Here is a tiny trained network, its code and every weight. The questions are about switching its units off for an input and a target symbol, where a switched-off unit gives its printed mean instead of its output.

import numpy as np


def w(rows, s, z=0):
    codes = np.array(rows[::2]) - 128.0
    scale = np.full(codes.shape[1], s)
    scale[-1] = z or s
    return codes * scale


def f(y):
    return np.maximum(y, 0)


def softmax(a):
    e = np.exp(a - a.max(-1, keepdims=True))
    return e / e.sum(-1, keepdims=True)


def log_softmax(a):
    a = a - a.max(-1, keepdims=True)
    return a - np.log(np.exp(a).sum(-1, keepdims=True))


def net(x, mask):
    ids = ['γδεηθλμξπστφψω'.index(c) for c in x.split()]
    T = len(ids)
    res = E[ids] + P[:T]
    u = 0
    for l in range(2):
        r = res
        for j in range(3):
            rows = slice(2 * j, 2 * j + 2)
            q, k, v = (r @ M[l][rows].T for M in (Q, K, V))
            z = softmax(np.where(np.tri(T) > 0, q @ k.T / 2**0.5, -1e9)) @ v
            o = O[l][rows]
            res = res + np.where(mask[u + j], z, o[:, -1]) @ o[:, :-1]
        u += 3
        y = f(res @ A[l][:, :-1].T + A[l][:, -1])
        res = res + np.where(mask[u : u + 8], y, B[l][:, -1]) @ B[l][:, :-1]
        u += 8
    return log_softmax(res[-1] @ U[:, :-1].T + U[:, -1])


Q, K, V, O, A, B = {}, {}, {}, {}, {}, {}
E = w([
[75,191,179,132,65],'γ',
[180,106,197,187,134],'δ',
[119,230,72,163,87],'ε',
[97,248,150,129,177],'η',
[170,122,2,151,176],'θ',
[116,162,99,169,39],'λ',
[189,197,171,205,117],'μ',
[83,210,104,167,74],'ξ',
[55,51,61,65,188],'π',
[169,155,134,220,121],'σ',
[127,170,101,160,59],'τ',
[196,130,149,34,162],'φ',
[51,140,114,95,141],'ψ',
[26,128,102,96,77],'ω',
],0.013)
P = w([
[76,49,134,190,253],'0',
[81,95,133,178,213],'1',
[85,124,131,159,186],'2',
[98,148,130,151,158],'3',
[107,166,133,140,138],'4',
[115,175,134,131,125],'5',
[119,187,133,122,113],'6',
[120,198,138,115,107],'7',
[124,208,143,105,96],'8',
[127,221,147,96,90],'9',
[127,231,151,88,83],'10',
[130,237,157,78,81],'11',
[130,245,162,72,75],'12',
],0.0055)
Q[0] = w([
[96,70,95,75,98],'L0H1',
[132,100,78,101,111],'L0H1',
[116,131,84,143,128],'L0H2',
[115,135,173,146,116],'L0H2',
[197,123,131,152,6],'L0H3',
[156,37,195,111,105],'L0H3',
],0.021)
K[0] = w([
[63,106,82,103,112],'L0H1',
[141,127,75,135,124],'L0H1',
[108,139,84,140,105],'L0H2',
[115,140,156,149,116],'L0H2',
[208,185,250,99,136],'L0H3',
[110,80,201,166,190],'L0H3',
],0.02)
V[0] = w([
[178,106,101,121,136],'L0H1',
[131,100,1,175,130],'L0H1',
[157,159,201,185,175],'L0H2',
[201,124,148,59,148],'L0H2',
[155,150,81,104,87],'L0H3',
[120,116,151,127,155],'L0H3',
],0.0081)
O[0] = w([
[129,178,134,143,70,100],'L0H1',
[3,205,72,44,87,244],'L0H1',
[89,158,166,67,82,121],'L0H2',
[248,148,55,90,21,3],'L0H2',
[133,33,157,102,131,182],'L0H3',
[142,177,117,126,129,93],'L0H3',
],0.0039,0.0021)
A[0] = w([
[166,27,176,180,124,39],'L0N1',
[216,65,105,254,232,80],'L0N2',
[160,77,175,142,87,48],'L0N3',
[118,162,200,77,97,174],'L0N4',
[58,126,160,191,85,111],'L0N5',
[99,93,176,142,180,195],'L0N6',
[224,70,85,98,32,3],'L0N7',
[56,25,73,136,62,54],'L0N8',
],0.0093,0.0037)
B[0] = w([
[83,164,151,23,83,140],'L0N1',
[182,40,148,151,169,185],'L0N2',
[88,112,166,106,120,136],'L0N3',
[169,116,171,137,172,255],'L0N4',
[170,134,81,117,53,243],'L0N5',
[93,154,120,99,84,197],'L0N6',
[85,253,70,153,142,137],'L0N7',
[212,90,141,77,99,188],'L0N8',
],0.016,0.0036)
Q[1] = w([
[169,50,108,64,131],'L1H1',
[168,167,196,186,37],'L1H1',
[53,60,55,38,157],'L1H2',
[59,27,124,142,130],'L1H2',
[127,1,127,40,217],'L1H3',
[184,68,126,210,167],'L1H3',
],0.029)
K[1] = w([
[99,57,96,120,84],'L1H1',
[175,168,216,111,110],'L1H1',
[84,94,2,138,148],'L1H2',
[83,57,109,146,109],'L1H2',
[58,66,20,132,125],'L1H3',
[165,68,118,192,162],'L1H3',
],0.031)
V[1] = w([
[49,74,91,175,92],'L1H1',
[9,145,110,130,166],'L1H1',
[62,105,246,117,169],'L1H2',
[186,100,2,20,11],'L1H2',
[69,206,217,85,25],'L1H3',
[221,241,65,46,188],'L1H3',
],0.0076)
O[1] = w([
[170,145,176,98,197,53],'L1H1',
[105,134,131,191,215,29],'L1H1',
[151,57,27,192,80,79],'L1H2',
[114,169,253,67,110,193],'L1H2',
[96,172,250,153,173,132],'L1H3',
[24,89,84,125,189,254],'L1H3',
],0.0072,0.0042)
A[1] = w([
[158,167,156,239,96,107],'L1N1',
[145,190,86,108,173,48],'L1N2',
[153,139,107,190,106,33],'L1N3',
[188,30,147,128,193,93],'L1N4',
[175,113,176,111,167,89],'L1N5',
[183,211,63,148,144,54],'L1N6',
[181,161,139,210,123,3],'L1N7',
[131,5,176,101,151,44],'L1N8',
],0.016,0.0068)
B[1] = w([
[112,76,73,94,159,254],'L1N1',
[194,210,87,152,92,205],'L1N2',
[129,172,176,140,170,206],'L1N3',
[38,105,120,69,119,223],'L1N4',
[131,97,67,145,119,217],'L1N5',
[154,64,193,175,125,218],'L1N6',
[176,249,72,113,74,178],'L1N7',
[207,147,176,201,149,196],'L1N8',
],0.022,0.0064)
U = w([
[146,71,53,20,169,209],'γ',
[234,135,61,149,73,2],'δ',
[127,245,128,154,125,148],'ε',
[108,130,92,202,208,167],'η',
[132,141,120,135,121,73],'θ',
[149,154,180,78,28,78],'λ',
[137,72,145,182,79,145],'μ',
[62,163,179,107,199,230],'ξ',
[136,136,134,130,123,98],'π',
[140,140,125,125,125,77],'σ',
[119,149,140,134,113,123],'τ',
[46,155,94,223,3,136],'φ',
[135,135,122,129,124,72],'ψ',
[203,128,168,81,230,113],'ω',
],0.0071,0.0053)

Each question gives the input, a string of symbols that net reads in full, and the target symbol t.
The units are the heads (2 rows each of Q, K, V and O) and the neurons (one row each of A and B). Each row of codes is followed by its name. A weight is (code - 128) times the scale printed after its matrix; where a second scale follows, it is the last column's (O, A, B and U).
mask holds one flag per unit, layer by layer, with each layer's heads first. A switched-off unit (its flag False) gives its mean, the last column of its rows in O or B, instead of its output. The means were averaged over made-up inputs and are rounded, as every weight is.
A unit's drop is (log p(t) with every unit on - log p(t) with that unit switched off) / (log p(t) with every unit on - log p(t) with every unit switched off).
The circuit of an input: a set's keep is (log p(t) with only the set's units on - log p(t) with every unit switched off) / (log p(t) with every unit on - log p(t) with every unit switched off). Starting from the 12 units with the biggest drops (on a tie, the unit counted first), units are removed one at a time, each time the one whose removal leaves the highest keep (on an exact tie, the one counted first), for as long as the keep stays at least 0.8.
units of the circuit, in order: the units of the circuit, biggest drop first
most important unit: the unit with the biggest drop
top k neurons: the k neurons with the biggest drops, biggest first
top k neurons in layer l: the k neurons of layer l with the biggest drops, biggest first
which heads matter: for each layer, one digit per head in row order, 1 if its drop is at least 0.15 and else 0, layers parted by /
input ω θ φ γ θ ψ ξ ψ γ σ ξ σ ξ, target γ: most important unit -> L1N1
input φ φ π σ, target γ: units of the circuit, in order -> [L1N4; L0N2]
input δ η μ θ ε σ ε φ φ, target δ: units of the circuit, in order -> [L0H2; L0N7; L1N2; L1N4]
input λ θ ψ π π, target ω: units of the circuit, in order -> [L0N8; L1N8]
input ψ θ δ φ θ η θ π δ ξ δ δ μ, target δ: top 3 neurons in layer 1 -> [L1N7; L1N1; L1N4]
input ε ψ θ ξ π φ φ ξ θ θ, target ε: top 2 neurons -> [L1N2; L0N4]
input θ φ θ φ η φ φ π θ μ θ ξ, target μ: top 2 neurons -> [L1N6; L0N5]
input θ ξ θ ω θ ω φ θ θ λ τ, target φ: top 2 neurons -> [L1N1; L0N5]
input η ξ θ ω η ξ θ, target δ: top 2 neurons -> [L1N2; L0N5]
input θ δ δ ω η λ ω λ ω ξ λ μ ξ, target μ: top 2 neurons -> [L1N6; L0N2]
input θ θ π λ ω ξ, target ξ: units of the circuit, in order -> [L1H2; L1H3; L1N2; L1N7]
input ψ θ φ ω φ θ θ ξ ε, target φ: top 3 neurons -> [L1N1; L0N4; L0N5]
input ε ω φ λ ω ε σ ψ ω γ θ λ, target γ: units of the circuit, in order -> [L1N1; L1H3; L1N8]
input λ θ θ λ θ λ, target λ: units of the circuit, in order -> [L1H2; L0N5; L0H1]
input θ φ ω ω δ φ θ δ θ ξ, target δ: top neuron -> [L0N1]
input η η θ ε, target η: which heads matter -> 000 / 010
input φ ω σ τ σ π η θ η φ λ ξ, target φ: which heads matter -> 011 / 101
input φ ψ ω π ξ λ ξ η σ, target γ: units of the circuit, in order -> [L1N4; L0N2; L0H1]
input μ ξ δ ξ ε, target δ: top 3 neurons -> [L1N7; L0N2; L0N1]
input λ η γ ε θ λ γ φ τ π τ, target φ: most important unit -> L0N5
input λ π λ η γ ξ φ θ ξ ξ, target φ: units of the circuit, in order -> [L1H3; L0N5; L1H1]
